[[139 109 131 132 141 143 132 140 136 144]
 [123 143 122 116 142  98 130 123 123 130]]
=>
[[144 130]
 [136 123]
 [140 123]
 [132 130]
 [143  98]
 [141 142]
 [132 116]
 [131 122]
 [109 143]
 [139 123]]

[[142 129 102]
 [136 117 154]
 [114 112 147]
 [122 116 104]]
=>
[[102 154 147 104]
 [129 117 112 116]
 [142 136 114 122]]

[[135 140 129]
 [149 157 104]
 [126 108 133]
 [114 110 140]]
=>
[[129 104 133 140]
 [140 157 108 110]
 [135 149 126 114]]

[[129 123 133]
 [133 119 125]
 [143 134 149]
 [131 142 152]
 [131 108 125]
 [124 154 144]
 [103 113 134]
 [119 119 118]
 [140 131 144]
 [136 142 141]
 [143 121 147]
 [130 124 149]]
=>
[[133 125 149 152 125 144 134 118 144 141 147 149]
 [123 119 134 142 108 154 113 119 131 142 121 124]
 [129 133 143 131 131 124 103 119 140 136 143 130]]

[[129 125 128 116 122 148 122 115 126 138]
 [123 128 128 143 129 105 134 141 122 120]]
=>
[[138 120]
 [126 122]
 [115 141]
 [122 134]
 [148 105]
 [122 129]
 [116 143]
 [128 128]
 [125 128]
 [129 123]]

[[105 137 133 116 108 113 146 146 140 136 127 134 141 141 116]
 [107 122 112 140 121 147 122 125 140 109 105 146 125 146 120]
 [134 106 136 144 146 132 108 148 146 106 145 125 134 106 141]
 [130 143 116 118 148 138 117 148 112 110 118 151 107 136 120]]
=>
[[116 120 141 120]
 [141 146 106 136]
 [141 125 134 107]
 [134 146 125 151]
 [127 105 145 118]
 [136 109 106 110]
 [140 140 146 112]
 [146 125 148 148]
 [146 122 108 117]
 [113 147 132 138]
 [108 121 146 148]
 [116 140 144 118]
 [133 112 136 116]
 [137 122 106 143]
 [105 107 134 130]]

[[124 128 131 128]
 [115 120 150 124]
 [130 123 124 133]
 [114 127 135 127]
 [122 130 132 122]
 [118 132 132 129]
 [120 128 131 128]
 [137 128 107 140]]
=>
[[128 124 133 127 122 129 128 140]
 [131 150 124 135 132 132 131 107]
 [128 120 123 127 130 132 128 128]
 [124 115 130 114 122 118 120 137]]

[[121 135]
 [128 128]
 [143 107]
 [124 126]
 [129 128]
 [128 128]
 [136 110]
 [144 123]
 [128 127]]
=>
[[135 128 107 126 128 128 110 123 127]
 [121 128 143 124 129 128 136 144 128]]

[[125 124 130 133 141 127]
 [121 125 139 120 115 134]
 [122 141 118 134 131 128]
 [123 119 123 131 135 122]
 [137 121 144 120 125 149]
 [138 127 126 129 129 132]
 [116 123 129 129 133 126]
 [138 139 119 136 140 130]
 [133 137 130 129 142 138]
 [133 115 124 129 130 131]]
=>
[[127 134 128 122 149 132 126 130 138 131]
 [141 115 131 135 125 129 133 140 142 130]
 [133 120 134 131 120 129 129 136 129 129]
 [130 139 118 123 144 126 129 119 130 124]
 [124 125 141 119 121 127 123 139 137 115]
 [125 121 122 123 137 138 116 138 133 133]]
---
[[128 151 156 130 152 111 125 148 134 123 140 113 117 132]
 [117 118 118 131 113 129 123 120 102 135 106 143 133 133]]
=>
[[117 118 118 131 113 129 123 120 102 135 106 143 133 133]
 [128 151 156 130 152 111 125 148 134 123 140 113 117 132]]

[[124 128 121 132 105 106 115 130]
 [107 133 148 127 123 119 151 144]
 [139 132 130 148 133 141 143 137]
 [131 110 132 127 136 117 123 136]
 [116 114 147 110 109 107 107 133]]
=>
[[131 110 132 127 136 117 123 136]
 [116 114 147 110 109 107 107 133]
 [124 128 121 132 105 106 115 130]
 [139 132 130 148 133 141 143 137]
 [107 133 148 127 123 119 151 144]]

[[125 125 127 123 113 129 134 154 131 126 137 131 143 124]
 [125 117 135 124 113 125 134 129 131 130 137 131 137 120]]
=>
[[125 117 135 124 113 125 134 129 131 130 137 131 137 120]
 [125 125 127 123 113 129 134 154 131 126 137 131 143 124]]

[[140 139 143 138 147 143 139]
 [136 137 144 135 144 136 142]
 [142 150 145 147 143 147 142]
 [147 140 148 145 139 139 140]]
=>
[[136 137 144 135 144 136 142]
 [140 139 143 138 147 143 139]
 [147 140 148 145 139 139 140]
 [142 150 145 147 143 147 142]]

[[137 142]
 [129 105]
 [105 112]
 [136 139]
 [110 103]
 [100 158]]
=>
[[110 103]
 [129 105]
 [105 112]
 [136 139]
 [137 142]
 [100 158]]

[[152 130 124 133 131 148 131 129]
 [131 128 131 137 136 110 125 137]]
=>
[[131 128 131 137 136 110 125 137]
 [152 130 124 133 131 148 131 129]]

[[134 125 124]
 [108 138 153]
 [134 136 151]
 [109 148 121]
 [134 128 131]]
=>
[[134 125 124]
 [134 128 131]
 [134 136 151]
 [108 138 153]
 [109 148 121]]

[[127 123 118 151]
 [133 153 118 131]
 [127 152 123 112]
 [118 141 143 106]
 [131 126 133 104]
 [113 131 144 117]]
=>
[[127 123 118 151]
 [131 126 133 104]
 [113 131 144 117]
 [118 141 143 106]
 [127 152 123 112]
 [133 153 118 131]]

[[129 155 129 108]
 [122 113 119 146]
 [133 129 125 121]]
=>
[[122 113 119 146]
 [133 129 125 121]
 [129 155 129 108]]
---
[[106 142 129]
 [119 108 113]
 [121 108 114]
 [104 140 129]]
=>
[[106 142]
 [119 108]
 [121 108]]

[[158 128]
 [139 136]
 [155 112]
 [153 105]
 [151 129]]
=>
[[158 128]
 [139 136]
 [155 112]]

[[126 127 132 129 125]
 [128 123 157 129 129]
 [133 133 150 129 129]]
=>
[[126 127]
 [128 123]
 [133 133]]

[[150 119 117 120 105]
 [130 125 146 110 131]
 [127 134 141 138 104]]
=>
[[150 119]
 [130 125]
 [127 134]]

[[109 153]
 [118 125]
 [127 115]
 [130 111]
 [148 111]]
=>
[[109 153]
 [118 125]
 [127 115]]

[[120 111]
 [125 107]
 [116 120]
 [120 128]]
=>
[[120 111]
 [125 107]
 [116 120]]

[[116 120 135 121 124]
 [118 119 136 128 127]
 [123 153 126 137 123]
 [121 117 137 138 132]]
=>
[[116 120]
 [118 119]
 [123 153]]

[[129 113 123 125]
 [145 130 134 106]
 [157 158 131 103]
 [120 113 125 136]]
=>
[[129 113]
 [145 130]
 [157 158]]
---
[[127 151]
 [116 106]
 [121 157]]
=>
[[121 157]
 [127 151]
 [116 106]]

[[129 130]
 [132 152]]
=>
[[132 152]
 [129 130]]

[[127 127 122 124 109 125 115 140 115 120 130 142 118]
 [127 140 144 107 140 134 149 104 135 123 121 113 152]]
=>
[[127 140 144 107 140 134 149 104 135 123 121 113 152]
 [127 127 122 124 109 125 115 140 115 120 130 142 118]]

[[130 116 123 113 121]
 [107 136 118 125 135]]
=>
[[107 136 118 125 135]
 [130 116 123 113 121]]

[[130 126 122 126 124 135 117]
 [127 113 140 137 125 147 138]
 [127 135 125 120 118 126 105]]
=>
[[127 135 125 120 118 126 105]
 [130 126 122 126 124 135 117]
 [127 113 140 137 125 147 138]]

[[118 149 125 127 150 117 113 128 119 128 122 109 144 113 116 118]
 [118 150 125 126 151 117 114 128 119 128 122 113 145 114 116 117]]
=>
[[118 150 125 126 151 117 114 128 119 128 122 113 145 114 116 117]
 [118 149 125 127 150 117 113 128 119 128 122 109 144 113 116 118]]

[[123 121 115 121 141 131 131 126 113 150 108 131]
 [114 144 123 140 123 131 123 124 139 135 117 135]]
=>
[[114 144 123 140 123 131 123 124 139 135 117 135]
 [123 121 115 121 141 131 131 126 113 150 108 131]]
---
[[142 100 134 104 107]
 [103 109 119 135 137]
 [121 119 137 128 128]]
=>
[142 109 137]

[[133 126]
 [143 130]
 [ 99 131]]
=>
[133 130]

[[124 145 111 134]
 [133 102 154 115]
 [123 143 109 136]
 [123 146 111 137]]
=>
[124 102 109 137]

[[112 130 150]
 [142 150 129]
 [132 128 112]
 [127 129 112]
 [126 123 114]]
=>
[112 150 112]

[[146 129 125]
 [150 112 124]]
=>
[146 112]

[[134 125 108 139]
 [145 126 123 113]
 [115 126 135  99]
 [145 128 121 119]
 [154 137 123 118]]
=>
[134 126 135 119]

[[114 131 114]
 [155 129 127]
 [120 133 101]]
=>
[114 129 101]

[[128 127 142 133 143]
 [138 137 126 152 143]
 [126 137 136 141 139]
 [133 135 138 154 141]]
=>
[128 137 136 154]

[[137 153]
 [128 112]
 [143 145]
 [137 135]]
=>
[137 112]
